Here is a tiny trained network, its code and every weight. The questions are about switching its units off for an input and a class, where a switched-off unit gives its printed mean instead of its output.

import numpy as np


def w(rows, s, z=0):
    codes = np.array(rows[::2]) - 128.0
    scale = np.full(codes.shape[1], s)
    scale[-1] = z or s
    return codes * scale


def norm(h):
    return h / np.sqrt((h * h).mean(-1, keepdims=True) + 1e-5)


def f(y):
    return np.maximum(y, 0)


def log_softmax(a):
    a = a - a.max(-1, keepdims=True)
    return a - np.log(np.exp(a).sum(-1, keepdims=True))


def net(x, mask):
    res = np.array(x, float).reshape(1, 6) / 4 @ E
    u = 0
    for l in range(2):
        y = f(norm(res) @ A[l][:, :-1].T + A[l][:, -1])
        res = res + np.where(mask[u : u + 10], y, B[l][:, -1]) @ B[l][:, :-1]
        u += 10
    return log_softmax(norm(res)[-1] @ U[:, :-1].T + U[:, -1])


A, B = {}, {}
E = w([
[122,69,139,73],'x0',
[237,99,254,60],'x1',
[87,148,110,104],'x2',
[98,245,85,48],'x3',
[30,71,178,217],'x4',
[69,86,125,23],'x5',
],0.0028)
A[0] = w([
[186,142,161,188,165],'0.n1',
[182,191,126,96,128],'0.n2',
[150,238,89,139,149],'0.n3',
[171,233,102,137,120],'0.n4',
[152,65,230,145,187],'0.n5',
[226,224,136,61,150],'0.n6',
[183,146,197,161,2],'0.n7',
[216,121,203,38,19],'0.n8',
[142,55,251,133,163],'0.n9',
[156,137,80,3,79],'0.n10',
],0.0059,0.0055)
B[0] = w([
[202,91,182,160,202],'0.n1',
[117,53,180,85,181],'0.n2',
[57,90,157,122,199],'0.n3',
[106,45,192,74,182],'0.n4',
[204,130,192,64,252],'0.n5',
[181,3,214,34,236],'0.n6',
[113,35,120,4,134],'0.n7',
[179,59,167,72,173],'0.n8',
[220,147,174,37,248],'0.n9',
[199,16,207,70,184],'0.n10',
],0.007,0.0048)
A[1] = w([
[205,252,73,73,128],'1.n1',
[180,162,166,41,28],'1.n2',
[172,207,101,66,30],'1.n3',
[189,193,61,54,166],'1.n4',
[224,230,39,58,25],'1.n5',
[190,241,201,45,109],'1.n6',
[244,215,102,96,53],'1.n7',
[200,248,108,82,74],'1.n8',
[235,232,2,219,2],'1.n9',
[166,219,124,53,98],'1.n10',
],0.0062,0.0063)
B[1] = w([
[33,53,154,51,142],'1.n1',
[82,156,124,154,180],'1.n2',
[85,108,135,32,128],'1.n3',
[86,55,200,36,188],'1.n4',
[15,20,203,23,128],'1.n5',
[12,77,41,45,253],'1.n6',
[151,143,146,126,145],'1.n7',
[70,72,120,112,132],'1.n8',
[1,14,7,2,129],'1.n9',
[45,82,132,178,149],'1.n10',
],0.0064,0.0037)
U = w([
[243,193,135,243,1],'0',
[30,205,21,153,142],'1',
[205,38,244,2,212],'2',
],0.0077,0.006)

Each question gives the input, the list of numbers given to net, and the class t.
The units are the neurons (one row each of A and B). Each row of codes is followed by its name. A weight is (code - 128) times the scale printed after its matrix; where a second scale follows, it is the last column's (A, B and U).
mask holds one flag per neuron, layer by layer. A switched-off neuron (its flag False) gives its mean, the last column of its row in B, instead of its output. The means were averaged over made-up inputs and are rounded, as every weight is.
A unit's drop is (log p(t) with every unit on - log p(t) with that unit switched off) / (log p(t) with every unit on - log p(t) with every unit switched off).
most important unit: the unit with the biggest drop
k most important neurons: the k neurons with the biggest drops, biggest first
k most important neurons of layer l: the k neurons of layer l with the biggest drops, biggest first
drop of u: that unit's drop, to one decimal
input [1,-4,2,3,3,-6], class 1: most important unit => 0.n6
input [-6,-8,-5,2,-2,-8], class 1: 3 most important neurons => 0.n9, 0.n5, 0.n6
input [-3,-6,-7,-6,-6,1], class 0: 4 most important neurons of layer 0 => 0.n9, 0.n6, 0.n5, 0.n10
input [1,-6,-3,-7,-2,0], class 0: 3 most important neurons => 0.n6, 0.n9, 1.n6
input [6,-3,-3,1,2,-5], class 0: 2 most important neurons of layer 0 => 0.n9, 0.n6
input [3,-7,-2,-5,-3,4], class 1: 4 most important neurons of layer 0 => 0.n9, 0.n5, 0.n6, 0.n10
input [0,-5,0,-6,-1,3], class 1: 2 most important neurons of layer 0 => 0.n9, 0.n6
input [-3,0,0,3,5,1], class 1: 2 most important neurons => 0.n6, 0.n10
input [-4,-1,-4,7,6,8], class 1: 3 most important neurons => 0.n6, 0.n9, 0.n5
input [2,-5,-1,4,5,4], class 1: drop of 0.n6 => 0.2
input [1,-7,-5,-8,-3,-5], class 0: drop of 1.n4 => 0.1
input [-5,-1,-3,4,3,7], class 1: drop of 0.n9 => 0.2
